(in the rows, 128 means zero)
Each name stands for a flat space through zero: a line, a plane or more. A row that begins with a name and a colon came from that space; any other row is followed by the name of the space it lies nearest, among the names in its block.
z46-z263: [112 124 132 110 128 118 159  93 130 136  98 115 155 157 136 136 149 140
 125 122 141  93 123 125 115 106 126]
z46-z263: [132 137 107 155 110 121 150  86 114 175 157 135 117 145 141 136 164 133
 156 139 142 137 137 132 115 111 154]
z201-z60: [122 165  78 113 125 144 132 137 106 151  86 137  97 117 111  68  97 117
 194 124 129 124 115 135 129 109  88]
z958-z369: [125 129 117 118 128 145 119 119 124 111 160 118 141 146 107 129 116 105
 130 123 152 150 136 102 152 135 115]
z958-z369: [129 126 106 123 128 124 144  96 138 152 105 127 107  99 158 142 132 113
 143 112  93  99 115 104  75 103 159]
z46-z263: [116 168  96 162  98 119 174  65  97 216 147 141 130 193 137 122 202 145
 193 147 182 134 140 158 106  87 130]
z538-z466: [117 133 140 130 123 161 111 132 123 112 173 122 136 113 130 123 107 123
 132 123 127 155 140  95 163 139 121]
z201-z60: [153 116  60 116 160 111 142  73 113 141  97 141 122  92 116 123 128  71
 170 113 124  84 118  95 102 123 144]
z46-z263: [ 89 117 112  68 139 131 163 102 141 111  53  88 174 131 126  98  74 128
 147 109 117  82  83  89 126 110 108]
z557-z417: [119 122 139 129 111 166  90 149 153  91  87 154 112 133 137 175 122 134
  87  99  93 117 123  89 117  97  60]
z46-z263: [145  92 117 179 128 134 102 113 129 118  51 210 121 101 143 186 162 153
 109 118  79  73 117 100 128 100  60]
z557-z417: [165  60 115 168 108  71 147 120 135 136 137 125 100 106 136 134 101 175
  97 170  85 149 108 150 152 154 207]
z201-z60: [156 130 152 114 172 105 128 125 125 124 113 139 117  77 148 142 173 100
 107 111 115  67 156 147  81 137 168]
z557-z417: [125 153 154 170 168  86 139 165 114 182 139 152 180 109 129  99 171 135
 184 171 160 136 105 211 107 179 152]
z958-z369: [101 145 146 186 101 103 136 160 153 184  70 168 156 200 143 165 188 184
 138 159 140 139  77 197  70 104  78]
z538-z466: [111 127 108 167 163 159  99 112 126 135 137 177 194  89 128 158 138  83
 184 120 128 129  96  66 127 147  80]
z201-z60: [118 111 150 159 124 100 117 183 170 136  97 136 146 136 139 156 120 154
 110 152 102 153  70 166  85 147 131]
z538-z466: [130  98  78 119 135 106 140  97 151 129 104 114 147 142 114 150 106  93
 136 126 125 128  82  97  94 128 143]
z46-z263: [126  89 103 188 157 142 140  25 109 164 120 194 180  40 181 181 171 116
 183 114  79  61 113  31 124 117 136]
z201-z60: [129 128 147 139 120 127 117 156 134 123 132 132 118 129 131 130 126 147
 112 136 121 142 129 147 134 134 125]
z46-z263: [158 150 100 137 131 119 110 163 116 143 150 137  75 107 110  97 118 103
 152 139 131 160 138 165 118 145 146]
z958-z369: [ 83 158 167 149 118 133 125 183 136 145 104 137 184 183 119 112 137 174
 149 154 162 157  93 180 138 136  62]
z538-z466: [126 119 150 136 157 136 101 143 142 106 152 138 165 105 129 159 135  98
 116 121 128 134 122 106 120 157 126]
z958-z369: [146 120 108 122 108 114 133 114 139 129 102 128  86 161 127 154 145 129
  97 120 123 116 135 136  96  97 131]
z958-z369: [137 120 102 114 124 137 109 122 146 102 117 130 117 162 107 166 130  93
 100 108 137 132 126 101 107 111  99]
z46-z263: [120 102 158 156 152 144 119  94 126 118 145 157 181  84 157 173 157 127
 122 117 109  97 132  75 142 139 127]
z557-z417: [ 42 185 198 111 115 182 132 166 156 144  40 136 177 142 182 131 143 181
 149  99 104  83  92 125  78  74  33]
z557-z417: [ 77 155 123 108  90 158 159 113 128 154 125  91 138 157 143  89  89 160
 170 127 129 149 107 108 141  96 113]
z557-z417: [132 183 116  96 159 159  98 135 112 112 170 128 136 157  88 127 162  45
 145 100 199 139 168 123 113 132  87]
z958-z369: [144 122 136 186 137 105 105 160 126 142 132 177 147 142 114 153 170 140
 128 158 146 150 117 173 130 154 105]
z538-z466: [153 115 131 163 129 139 108  97 124 131 213 144 115 103 145 178 163  98
 113 123 124 150 163  91 126 139 171]
z201-z60: [ 65 159 153 105 100 143 152 157 165 156  96  84 150 155 160 109  92 160
 152 127 110 146  74 136  79 104 122]
z557-z417: [161  69  91 195 113 103 104 143 135 125 121 172 110 107 114 150  97 153
 120 163  88 166  91 126 162 155 128]
z538-z466: [129 148 148 161 126 148 116 129 106 147 152 163 121 105 147 130 164 143
 145 130 127 125 156 133 143 124 113]
z557-z417: [179  80 124 121 174 107 136  74  96 101 114 151 110  25 144 128 138 114
 108 112  84  42 170  94 158 144 182]
z46-z263: [154 186 128  95 140 110 102 228 118 119 132 112  72 154  74  61 114 101
 129 142 176 170 150 233 117 157 117]
z538-z466: [128 147 118 108 120 129 125 144 132 125 173  94 119 165 103 113 112 102
 128 133 163 176 134 141 126 139 144]
z958-z369: [167  75 115 139 134 121 118  74 136 101 154 140 106  96 143 194 147 101
  74 108  95 104 154  70 121 124 174]
z557-z417: [100 134 138 120  87 150 133 136 148 129 125 104 114 158 144 131 102 160
 115 124 111 152 116 115 126 100 117]
z538-z466: [104 163 190 155 139 125 113 200 142 150 106 152 155 126 149 128 162 161
 135 144 128 131 109 194  93 142 101]
z201-z60: [106  92 136 129 100 113 150 117 165 128  89 108 144 157 150 160 109 169
  97 133  95 126  84 115 105 108 138]
z46-z263: [125 114 130 100 129  98 167  88 135 131  61 117 142 168 135 147 164 145
 100 118 136  64 126 141  95  93 127]
z201-z60: [125 185 174 103 121 166 113 174 114 129 194 101  70  80 154  80 112 126
 133 114 116 153 183 148 132 133 164]
z958-z369: [196 113 110 146 148  85 115 149 106 127 118 161  57  79 115 114 144 120
 110 142 110 109 159 183 126 150 168]
z201-z60: [145 126 129 108 138 132 138  87 100 112 119 136 118 126 124 127 160 125
 111 110 143  77 177 117 153 109 119]
z538-z466: [152 125  89 120 140 100 146  97 112 141  86 142 113 142 110 124 156 113
 138 127 145  89 134 147 110 112 125]
z201-z60: [145 145  90 110 164 118 134 115 120 149 111 131 107  68 134 106 124  72
 174 112 113  96 122 121  77 132 161]
z958-z369: [121 119 116  72 134 156 109 124 158  73  90 106 120 129 122 157  94  84
  89  80 106 102 121  65  99 103  99]
z557-z417: [127 139 116 128 159 154 112 116 107 119 101 165 147  84 125 121 136 102
 162 108 124  87 134  94 142 126  80]
z538-z466: [144 107 126 148 120 144 139  73  90 129  96 172  99  74 158 127 149 171
 129 115  85  60 168  93 177  95 112]
[154 129  93 107 109 124 124 118 123 110 137 115  83 177  93 130 128 107
 101 121 156 144 155 133 135 111 121]
z958-z369
[157 118 131 121 148 120 106 125 137 103 203 111 126 134 111 165 146  69
  90 121 155 157 156 116 113 158 174]
z538-z466
[146  91 170 152 158 155  97 103 115  86 149 173 145  44 159 174 153 128
  90 104  84  78 169  65 170 142 126]
z538-z466
[133 130 142  96 188 139 104 170 129  95  90 134 130   6 141  90  77  91
 148 104  72  81 115 108 117 163 137]
z958-z369
[170 110 157 160 133 119  99 154 126 116 192 143  82  73 145 147 138 128
  87 137  98 150 166 142 138 161 188]
z557-z417
[159 108  66 125 159 120 122  70 116 119 146 142 140 126  96 156 146  52
 143 114 156 115 135  81 120 136 134]
z538-z466
[151 160 125  81 160  89 143 154 119 133 119  98 105 134 103  83 140  91
 132 129 166 112 147 198  89 145 166]
z46-z263
[129 137 105 133 135 122 136 116 115 145  93 148 132 132 120 117 142 126
 157 129 138 106 120 137 122 117 102]
z538-z466
[ 95 204 142 184 161 163  80 187 124 174 190 176 196 137 114 133 177  76
 215 143 190 194 105 154  96 167  65]
z538-z466
[165 126 111 180 145 117 119  99 106 165 172 174 105  75 147 152 179 103
 154 135 118 123 153 126 110 140 170]
z46-z263
[ 85 136 142 158 124 147 125 152 142 151  89 151 171 109 153 125 111 161
 171 136  99 131  74 118 120 125  84]
z538-z466
[121 129 155 157 143 146 120 126 108 132  86 182 145  77 155 130 155 162
 144 122  99  75 136 120 150 119  83]
z538-z466
[178  76 127 132 111 112 125  83 118  89 177 124  87 144 118 171 149 133
  47 126 129 127 187 108 173 126 172]
z958-z369
[ 44 174 174 116  81 152 143 200 175 160  94  84 158 182 158 100  82 191
 153 141 116 179  58 163  88 106  93]
z201-z60
[140  94 116 129 103 138 131  66 126 105 192 111 128 172 119 175 142 118
  83 120 149 149 163  74 163 116 148]
z958-z369
[152 110 136 117 125 111 111 161 144  95  89 133  92 136 117 144 124 137
  72 124 110 115 133 153 117 124 119]
z46-z263
[139 158 151 103 162 137 119 127 112 118 158 126 128 107 128 125 165  86
 125 107 153 103 173 133 113 137 140]
z557-z417
[157  87  93 111 142 125 120  89 124  86  87 145 115 113 110 154 122 103
  96 104 111  80 138  81 142 115 110]
z557-z417
[141 135  94 166  94 137 108 148 123 146 116 164  77 142 119 128 123 147
 142 140 115 160 122 142 135 109  91]
z46-z263
[172 140 172 168 158 122  72 199 117 111 209 161 105  82 117 135 158 105
 102 145 138 170 173 179 143 191 155]
z201-z60
[158 175  66 106 228  97 128 123 110 174  85 157 131  27 122  93 157   4
 231 106 133  60 106 145  16 156 162]
z201-z60
[128 162 134  83 156 145 137 101 105 122 153 108 132 116 125 106 150  84
 142 101 161  96 173 115 124 124 138]
z557-z417
[158 100  80  79 157 118 128  86 117  80 126 107 130 134  81 127 108  65
 108 107 156 104 146  88 150 137 134]
z538-z466
[144 115 134 107 159 124 109 154 135  95 128 120 123  73 123 118  94  98
 115 118 104 119 126 118 127 159 151]
z46-z263
[ 83 158 109  59  74 167 158  95 134 116 141  54 125 236 105 106  93 130
 122 106 178 159 139  95 147  74  95]
z958-z369

Rows lie near named flat spaces through zero. A row that begins with a name and a colon came from that space; any other row is followed by the name of its block's space that it lies nearest.
z646z123: [153 120 102 122 103 109 112  85 149 138 147 139 144 127 140 139 124 138
 109 105 136 153  95 150 134 106 160]
z785z53: [149  84 103  73 142 139 118  95 179 161 108 113 124 168 124 126 142 151
 121 169 109 143 130 164 103 139 156]
z646z123: [178 139 137 132 110 163 136  76 104 145 187  46 134 122  44 121 104 124
 162 111 157  96 169 106  91 115 137]
z785z53: [125 201 132 184  53 102 151 120  93 149 154 144 119  79  78 147 119  97
 100  85 129 144  90  75 179 100 145]
z998z562: [120 141 134 136 130 142 155 145 114 124 125 137 112 119 108 117 131 114
 114 122 120 128 135 137 134 129 130]
z785z53: [111 147 146 149 133 130 149 163  96  96 129 123 144 105 124 134 122 123
 151  92 161 101 155 107 138 134  85]
z144z340: [132 119 111 110 130 136 143 121 150 157 107 153 100 143 109 122 145 121
  88 153  89 160 106 155 132 129 158]
z646z123: [130 112 146 153 186 145 123 164 106  95 131 135 101 131 134 114 128 110
 160 153 122 114 143 105 110 145  67]
z158z567: [184 145 122 189 132 148 169 123 103  92 200 122  77  86  55 100 115  83
 150  95 160 123 136 112 133 117  83]
z158z567: [154 129 129 170 136 124 142 156 155  98 165 109  44 108 100  82 128  96
 188 184 152 103 152  83 141 160  59]
z646z123: [128 143 113 121  59 104  99  67 144 122 178 135 168 117 195 104 101 147
  76  76 144 145  95 210 135  78 250]
z158z567: [ 75 112 126  42 101 108 101 114 154 158  60 106 230 164 199 172 133 198
 111 106 140 116 145 169 121 130 187]
z230z346: [ 62 169 157 109  80 114 141 168 134 148  86  94 137 124 137 126 131 142
 140 155 135  87 168 100 154 154 143]
z230z346: [129 107  91  87 130 109 137 110 132 148  75 173 206 137 137 205 148 162
  86  52 135 172  90 153 143 109 127]
z144z340: [ 59 135 139  81 143 133 149 167  94 157  28 173 199 149 148 188 152 154
  66  89  88 149 118 150 139 128 148]
z646z123: [178 113 104 138 107 108  84  55 129 113 191 123 179 119 160 144 102 146
 129  65 167 144  94 151 114  83 158]
z785z53: [109 132 161 124 142 157  88 113 105 161 132 120 104 161 143  95 118 117
  95 195  51 133 118 141  88 119 204]
z144z340: [112 132 126 106 107 123 136 131 147 138 112 117 134 132 134 125 132 141
 124 134 133 121 140 140 136 136 147]
z998z562: [127 127 128 133 142 135 134 134 117 130 121 147 122 130 122 131 133 120
 112 127 110 141 117 132 127 125 127]
z230z346: [120 104 113  91 153 143 187 167 151  97  92 126 141 126 116 129 146 145
 142  95 173 109 178 169 136 155  82]
z230z346: [107 137 120 117 105  99  94 105 123 173  93 169 165 142 159 174 136 141
  77 121  84 172  66 120 142 105 173]
z144z340: [188 139 110 158 112 137 135  78 115 151 178 121 104 113  53 136 120 103
 121 112 123 152 101 103 124 103 131]
z144z340: [122 146 145 134 104 130 129 128 122 115 153  85 135 115 127 110 112 132
 157 122 161  91 163 119 125 131 132]
z785z53: [122 125 151 123 174 157 131 144  75 143  95 116 159 143  89 170 133 129
 141 120 109 119 146  84 100 134  82]
z144z340: [152 106  81 100 101  93 124  98 195 161 109 145 121 138 127 151 149 145
 118 143 130 164  92 131 153 132 132]
z144z340: [162  94 121 168 196 128  98 133 113  96 148 179  99 132 151 128 130 103
 136 141 105 159  86 114 112 122  73]
z998z562: [141 166 142 154  70 114  74  65 110 182 172 101 124 129 114 130 105 118
 113 157  90 140  87  82 120  95 201]
z144z340: [ 94 154 141 102  90 127 146 134 121 144 104  98 169 124 122 142 126 149
 124 103 146 104 158 131 138 130 155]
z998z562: [175  69  79  82 149 117  62  36 156 179 119 175 176 178 168 175 136 158
  62 119  72 210  38 183  94  84 201]
z158z567: [144 111 126 132 187 179 210 181 120  84 124 132  79 116  63  95 143 101
 143 116 148 111 183 159 122 156  60]
z230z346: [ 83 141 124  91  98 105 137 142 135 157  65 142 179 134 146 173 144 157
 102 106 126 136 121 127 155 132 145]
z230z346: [163 133 146 195 140 140 103 115 102  61 230 120  88 100 158  59  90  94
 153 123 151 108 131 146 106 106 134]
z998z562: [124 104 127 117 139 107  59  97 128 127 130 146 176 151 211 146 117 153
 117 125 113 145  90 144 107 106 161]
z998z562: [143 100 119 117 130  94  82 116 163 124 127  95 152 139 161 154 127 157
 196 151 169 107 137  77 123 147  72]
z158z567: [128 155 129 140  78 103 112 103 123 140 148 113 154 112 131 144 115 135
 130 103 147 125 115 105 144 110 151]
z158z567: [195 106 112 158 121 114  87  77 159 102 212  89 100 119 134  98 104 123
 187 146 172 114 127 111 109 121 108]
z230z346: [196  91  89 130 159 137 146  89 114  84 167 139 185 111 110 164 120 140
 138  15 194 144 123 165 113  98  82]
z158z567: [129 171 133 165  57  84  93 100 127 147 163 113 132 103 136 139 111 124
 141 129 141 126  98  68 157 110 147]
z785z53: [129 120 132 116 145 140 128 127 119 141 113 120 137 141 112 142 132 132
 130 133 117 127 135 120 114 132 119]
z646z123: [104 122 102  98 124  91 143 155 157 164  42 170 150 137 124 197 166 147
 117 128 118 159  99  89 170 149  80]
z646z123: [131 100 119 141 173 103 102 150 122 100 105 170 153 130 173 169 138 135
 150 111 139 143 101  98 133 133  53]
z646z123: [ 90 148 155 121 137 160 172 181 125 145  92 113  69 135  83  92 143 106
 125 191  92 105 170 119 131 164 126]
z998z562: [120 171 140 143  92 152 182 138 112 136 146 111  92 104  66  95 124 102
 106 121 125 116 152 140 144 126 161]
z785z53: [106 100 169 164 221 142  72 172  73  64 134 163 135 142 218 112 114 117
 150 145 104 116 124 124  87 129  83]
z785z53: [142 140  99 132  74  98 139 106 172 132 150 137 109 108 130 114 129 127
 114 119 149 144 106 147 163 119 158]
z230z346: [121 139 139 151 121 124 118 133 117  97 158 132 125 113 162 101 112 121
 130 117 140 117 129 143 130 118 143]
z158z567: [139 124 126 137 112 108 110 126 161 119 149 100 103 123 140 109 123 130
 174 165 154 107 141 100 134 145 105]
z998z562: [ 97 177 167 184 144 156 145 163  48 134 129 177  89 113 101 112 124  75
  71 133  54 149  98 112 133 109 153]
[118 151 130 129  85 106 110 107 123 145 132 120 161 120 140 149 119 140
 120 106 137 129 113 113 141 112 157]
z158z567
[145 107 137 131 173 170 172 169 150  90 147  92  50 128  87  61 132 105
 178 181 147  86 197 142 109 170  75]
z230z346
[117 142 132 136 102 106 114 132 142 135 129 118 119 123 139 127 127 129
 145 151 134 119 126  98 143 136 124]
z158z567
[101 183 158 183  87 119 120 138  91 118 167 142 103  97 145  94 107  97
 104 128 110 124 108 116 149 107 174]
z785z53
[143  93 126 123 184 136  96 123 113 134 110 149 142 154 140 157 136 132
 131 141  98 149 105 112 100 127  96]
z785z53
[164  95 100 112 147 118 108  98 152 156 115 137 131 149 112 164 142 137
 134 143 115 158  98 106 119 129 102]
z998z562
[179 126  88  96  76 137 142  46 165 193 151 106 119 139  58 132 131 133
  84 124 111 165 103 162 124 102 209]
z998z562
[145 155  89 159  48  73 146 111 179 109 170 156 103  81 145 110 125 119
 115  92 176 149  91 144 193 112 148]
z785z53
[146 135 120 116 106 138 145 105 137 159 133  99 120 130  74 132 130 128
 128 133 128 127 138 118 126 128 141]
z646z123
[171 111 120 165 155 136 109 103 114  91 188 148 111 118 144 103 111 109
 126 109 132 144 104 153 109 103 128]
z230z346
[159 146 134 157 125 152 140 104  94 137 168 116 110 115  70 121 116 102
 120 114 118 133 123 115 116 109 137]
z144z340
[130  97 120  92 145 132 104 108 143 131 117 122 160 153 162 135 128 154
 125 127 127 131 130 162 104 125 149]
z158z567
[110 169 136 148  78 105 141 140 125 135 131 115 125 101 113 134 125 122
 140 121 149 113 133  86 162 131 121]
z158z567
[ 99 132 134 133 184 175 219 205  93  89  89 191  95 114  96 104 150  95
  76  91 106 141 148 192 142 139 105]
z998z562
[101 160 132 130  74 118 191 170 151  72 147  91 128  81 131  87 118 135
 162  80 221  69 199 158 169 147 115]
z785z53
[110 172 132 141  54 115 150 124 149 126 161 112  97 100 130  78 115 117
 110 131 144 113 138 156 160 121 195]
z785z53
[146  92 100  92 164 146 185 148 147  96 102 130 153 126 103 144 145 146
 142  72 179 122 167 171 129 145  71]
z230z346
[141 116 120 128 143 126 116 117 127 142 120 144 127 138 122 146 134 126
 120 136 108 149 105 117 123 124 120]
z998z562
[148 125 122 158 132 119 100 102 109 101 171 158 142 116 167 123 111 121
 109  90 131 149  90 152 123  94 149]
z230z346
[ 99 112 129  84 134 129 149 162 162 120  85 104 139 141 143 124 141 154
 154 144 155  97 177 144 132 163 106]
z158z567
[135 120 121 130 133 115 114 121 125 120 128 136 153 126 144 150 127 137
 136 106 142 133 116 119 129 122 110]
z646z123
[142  87 109 119 187 129 105 124 123 135  95 185 140 154 148 165 146 130
 101 129  86 176  80 135 113 121 105]
z998z562
[132 126 108 104  98 121 161 128 168 122 127 106 129 118 115 119 133 143
 141 112 172 113 157 152 147 140 127]
z785z53
[ 61 118 133  52 103 102 111 149 171 153  48 104 190 160 194 155 143 187
 134 148 139 103 159 142 137 156 154]
z158z567
[136 110 122 130 160 124 136 154 136 119 106 133 117 130 114 146 142 126
 162 141 139 124 136  91 132 151  55]
z998z562
[132 134 140 142 127 138 141 140 123  96 158 100 117 112 124  99 115 122
 159 121 162  95 164 131 124 135 111]
z230z346
[103 151 146 122 104 135 136 133 115 130 129 107 142 123 130 116 119 133
 121 118 133 108 150 140 128 125 162]
z646z123
[120 114 101  95  67  54  94 118 210 115 119  85 180 120 199 155 127 185
 201 120 224  92 149 100 163 151  92]
z144z340
[179 131 101 111  82 127 132  57 144 171 158  86 150 126  64 154 121 141
 128  99 150 138 122 120 123 107 157]
z646z123
